Below are the code and all the weights of a small trained network. Each question names an input and a target symbol and asks about switching units off, where a switched-off unit gives its printed mean instead of its output.

import numpy as np


def w(rows, s, z=0):
    codes = np.array(rows[::2]) - 128.0
    scale = np.full(codes.shape[1], s)
    scale[-1] = z or s
    return codes * scale


def norm(h):
    return h / np.sqrt((h * h).mean(-1, keepdims=True) + 1e-5)


def softmax(a):
    e = np.exp(a - a.max(-1, keepdims=True))
    return e / e.sum(-1, keepdims=True)


def log_softmax(a):
    a = a - a.max(-1, keepdims=True)
    return a - np.log(np.exp(a).sum(-1, keepdims=True))


def net(x, mask):
    ids = ['αβδεζηθλμξπστψω'.index(c) for c in x.split()]
    T = len(ids)
    res = E[ids] + P[:T]
    u = 0
    for l in range(3):
        r = norm(res)
        for j in range(2):
            rows = slice(3 * j, 3 * j + 3)
            q, k, v = (r @ M[l][rows].T for M in (Q, K, V))
            z = softmax(np.where(np.tri(T) > 0, q @ k.T / 3**0.5, -1e9)) @ v
            o = O[l][rows]
            res = res + np.where(mask[u + j], z, o[:, -1]) @ o[:, :-1]
        u += 2
    return log_softmax(norm(res)[-1] @ U[:, :-1].T + U[:, -1])


Q, K, V, O = {}, {}, {}, {}
E = w([
[181,152,98,133,198,113,105],'α',
[82,125,186,193,130,115,116],'β',
[141,248,168,159,86,33,173],'δ',
[134,95,165,90,207,86,141],'ε',
[130,117,229,15,26,127,236],'ζ',
[181,143,161,93,180,77,133],'η',
[113,145,131,176,174,141,92],'θ',
[167,138,152,96,222,128,117],'λ',
[157,155,122,203,75,146,106],'μ',
[88,170,159,132,201,108,126],'ξ',
[198,102,175,96,167,118,120],'π',
[112,183,128,202,130,143,100],'σ',
[163,207,188,119,157,162,103],'τ',
[109,72,144,158,167,187,107],'ψ',
[84,97,100,177,150,68,147],'ω',
],0.018)
P = w([
[112,121,150,20,70,87,58],'0',
[129,150,214,95,163,75,88],'1',
[144,142,201,110,157,81,112],'2',
[146,149,182,118,173,96,128],'3',
[152,151,172,134,171,104,148],'4',
[153,148,168,152,173,110,162],'5',
[155,136,157,175,176,111,172],'6',
[161,136,154,186,186,121,182],'7',
[160,136,145,197,193,127,196],'8',
[162,137,134,203,196,137,211],'9',
[160,135,120,211,196,148,224],'10',
[159,135,139,252,191,150,210],'11',
],0.014)
Q[0] = w([
[143,104,141,144,120,128,121],'L0H1',
[144,166,180,179,200,122,205],'L0H1',
[115,162,125,120,145,113,159],'L0H1',
[17,136,81,117,102,204,124],'L0H2',
[193,93,101,125,51,85,124],'L0H2',
[254,69,95,128,107,120,138],'L0H2',
],0.0099)
K[0] = w([
[138,124,130,141,139,134,154],'L0H1',
[160,130,131,166,151,151,252],'L0H1',
[129,135,120,126,132,170,137],'L0H1',
[83,108,126,106,135,105,62],'L0H2',
[119,114,166,85,82,108,107],'L0H2',
[186,136,130,72,94,130,140],'L0H2',
],0.014)
V[0] = w([
[123,24,80,22,13,179,153],'L0H1',
[104,126,120,60,175,226,208],'L0H1',
[34,254,96,51,107,158,198],'L0H1',
[147,139,26,120,154,177,90],'L0H2',
[223,189,114,98,110,160,163],'L0H2',
[107,211,213,170,171,122,57],'L0H2',
],0.0065)
O[0] = w([
[244,93,103,249,119,87,174,2],'L0H1',
[118,118,190,159,165,60,45,124],'L0H1',
[138,37,227,255,170,57,96,113],'L0H1',
[178,54,229,126,80,27,90,51],'L0H2',
[87,209,190,148,210,151,85,144],'L0H2',
[19,63,71,184,81,166,138,237],'L0H2',
],0.0061,0.0091)
Q[1] = w([
[191,154,161,133,5,38,181],'L1H1',
[123,146,80,176,181,113,47],'L1H1',
[151,176,106,175,165,121,145],'L1H1',
[149,114,194,90,60,122,207],'L1H2',
[87,112,134,140,210,192,102],'L1H2',
[138,162,141,144,107,82,154],'L1H2',
],0.023)
K[1] = w([
[93,174,134,163,205,190,252],'L1H1',
[54,159,80,8,71,134,58],'L1H1',
[102,101,151,62,103,128,141],'L1H1',
[188,106,168,244,200,142,210],'L1H2',
[193,92,124,121,42,61,36],'L1H2',
[111,193,130,178,145,117,228],'L1H2',
],0.016)
V[1] = w([
[85,113,149,134,94,84,218],'L1H1',
[147,165,200,88,85,135,193],'L1H1',
[116,178,94,150,74,93,106],'L1H1',
[116,251,123,162,139,115,90],'L1H2',
[43,194,168,110,163,27,139],'L1H2',
[173,111,27,113,156,72,164],'L1H2',
],0.022)
O[1] = w([
[87,149,181,171,39,134,90,188],'L1H1',
[30,146,93,139,4,123,194,242],'L1H1',
[131,176,143,146,136,31,137,153],'L1H1',
[136,210,101,183,165,139,174,122],'L1H2',
[91,184,106,194,114,157,91,247],'L1H2',
[168,191,149,53,135,76,63,40],'L1H2',
],0.022,0.014)
Q[2] = w([
[103,148,110,158,4,168,185],'L2H1',
[205,156,138,181,132,207,118],'L2H1',
[245,144,120,174,97,128,203],'L2H1',
[204,213,60,177,64,114,148],'L2H2',
[145,168,72,136,239,89,83],'L2H2',
[174,105,115,182,83,197,176],'L2H2',
],0.017)
K[2] = w([
[96,131,180,136,74,211,194],'L2H1',
[135,162,140,178,170,215,132],'L2H1',
[106,185,176,142,167,162,191],'L2H1',
[59,250,177,158,151,161,195],'L2H2',
[197,165,106,127,214,114,108],'L2H2',
[75,113,170,154,120,209,178],'L2H2',
],0.02)
V[2] = w([
[181,162,57,168,186,96,143],'L2H1',
[25,184,161,204,68,123,166],'L2H1',
[99,202,165,68,199,192,202],'L2H1',
[114,174,102,237,248,209,137],'L2H2',
[130,149,120,123,151,159,210],'L2H2',
[28,214,127,95,105,147,125],'L2H2',
],0.012)
O[2] = w([
[167,116,127,175,107,81,96,78],'L2H1',
[68,107,161,11,248,46,112,249],'L2H1',
[133,137,117,41,42,94,126,108],'L2H1',
[138,20,112,91,75,49,71,128],'L2H2',
[118,128,164,58,90,83,112,127],'L2H2',
[120,117,103,48,174,109,102,199],'L2H2',
],0.013,0.016)
U = w([
[201,171,51,118,120,118,113,234],'α',
[99,126,208,136,214,155,161,48],'β',
[115,227,100,204,109,89,121,19],'δ',
[131,158,84,116,148,250,70,60],'ε',
[85,73,179,101,21,123,133,148],'ζ',
[98,154,54,38,172,97,97,45],'η',
[189,110,147,197,115,168,128,255],'θ',
[150,64,35,103,94,160,75,140],'λ',
[171,158,149,107,132,75,218,151],'μ',
[88,91,105,178,159,140,20,27],'ξ',
[165,157,72,65,133,197,204,111],'π',
[140,78,157,147,127,37,118,162],'σ',
[119,85,33,162,173,141,199,70],'τ',
[172,62,168,80,128,155,144,244],'ψ',
[161,169,192,114,97,114,67,197],'ω',
],0.015,0.0057)

Each question gives the input, a string of symbols that net reads in full, and the target symbol t.
The units are the heads (3 rows each of Q, K, V and O). Each row of codes is followed by its name. A weight is (code - 128) times the scale printed after its matrix; where a second scale follows, it is the last column's (O and U).
mask holds one flag per head, layer by layer. A switched-off head (its flag False) gives its mean, the last column of its rows in O, instead of its output. The means were averaged over made-up inputs and are rounded, as every weight is.
A unit's drop is (log p(t) with every unit on - log p(t) with that unit switched off) / (log p(t) with every unit on - log p(t) with every unit switched off).
The circuit of an input: a set's keep is (log p(t) with only the set's units on - log p(t) with every unit switched off) / (log p(t) with every unit on - log p(t) with every unit switched off). Starting from all 6 units, units are removed one at a time, each time the one whose removal leaves the highest keep (on an exact tie, the one counted first), for as long as the keep stays at least 0.8.
units of the circuit, in order: the units of the circuit, biggest drop first
unit that matters most: the unit with the biggest drop
heads that matter: for each layer, one digit per head in row order, 1 if its drop is at least 0.15 and else 0, layers parted by /
input ξ η η δ τ ζ τ ξ ζ λ ζ, target λ: unit that matters most	L1H1
input τ η θ ζ ω, target τ: units of the circuit, in order	(L1H2 L1H1)
input τ ω λ α θ, target τ: units of the circuit, in order	(L1H2 L1H1)
input ξ ψ ε ω ω ζ θ, target ξ: heads that matter	00 / 11 / 01
input α η ζ ζ ζ β β, target α: units of the circuit, in order	(L1H1 L2H1 L1H2)
input τ ζ τ ζ σ μ ε, target τ: units of the circuit, in order	(L1H2 L1H1)
input η ζ ζ τ ε ω ζ ε, target η: heads that matter	00 / 01 / 00
input τ ξ θ θ, target τ: heads that matter	00 / 11 / 00
input ζ σ λ η τ σ, target ζ: units of the circuit, in order	(L0H1 L1H2)
input θ ε τ ζ η ω, target θ: heads that matter	11 / 11 / 10
input ω ζ σ, target ω: heads that matter	10 / 01 / 00
input δ ψ η, target δ: heads that matter	00 / 01 / 00
input τ σ β ε ε τ β ζ σ, target τ: heads that matter	00 / 11 / 00
input μ θ λ π, target μ: heads that matter	10 / 11 / 00
input ζ δ η η η σ ξ, target ζ: units of the circuit, in order	(L1H1)
input α π ε θ, target α: heads that matter	10 / 11 / 10
input ω β η ω ξ α π π η η η, target ω: units of the circuit, in order	(L1H2 L0H1 L1H1)
input β τ τ λ θ δ ε σ η ξ ξ, target β: heads that matter	11 / 11 / 01
input ζ ψ τ τ θ β η σ τ θ β, target ζ: units of the circuit, in order	(L0H1 L1H2)
input δ ζ τ δ ξ ε, target δ: unit that matters most	L1H2
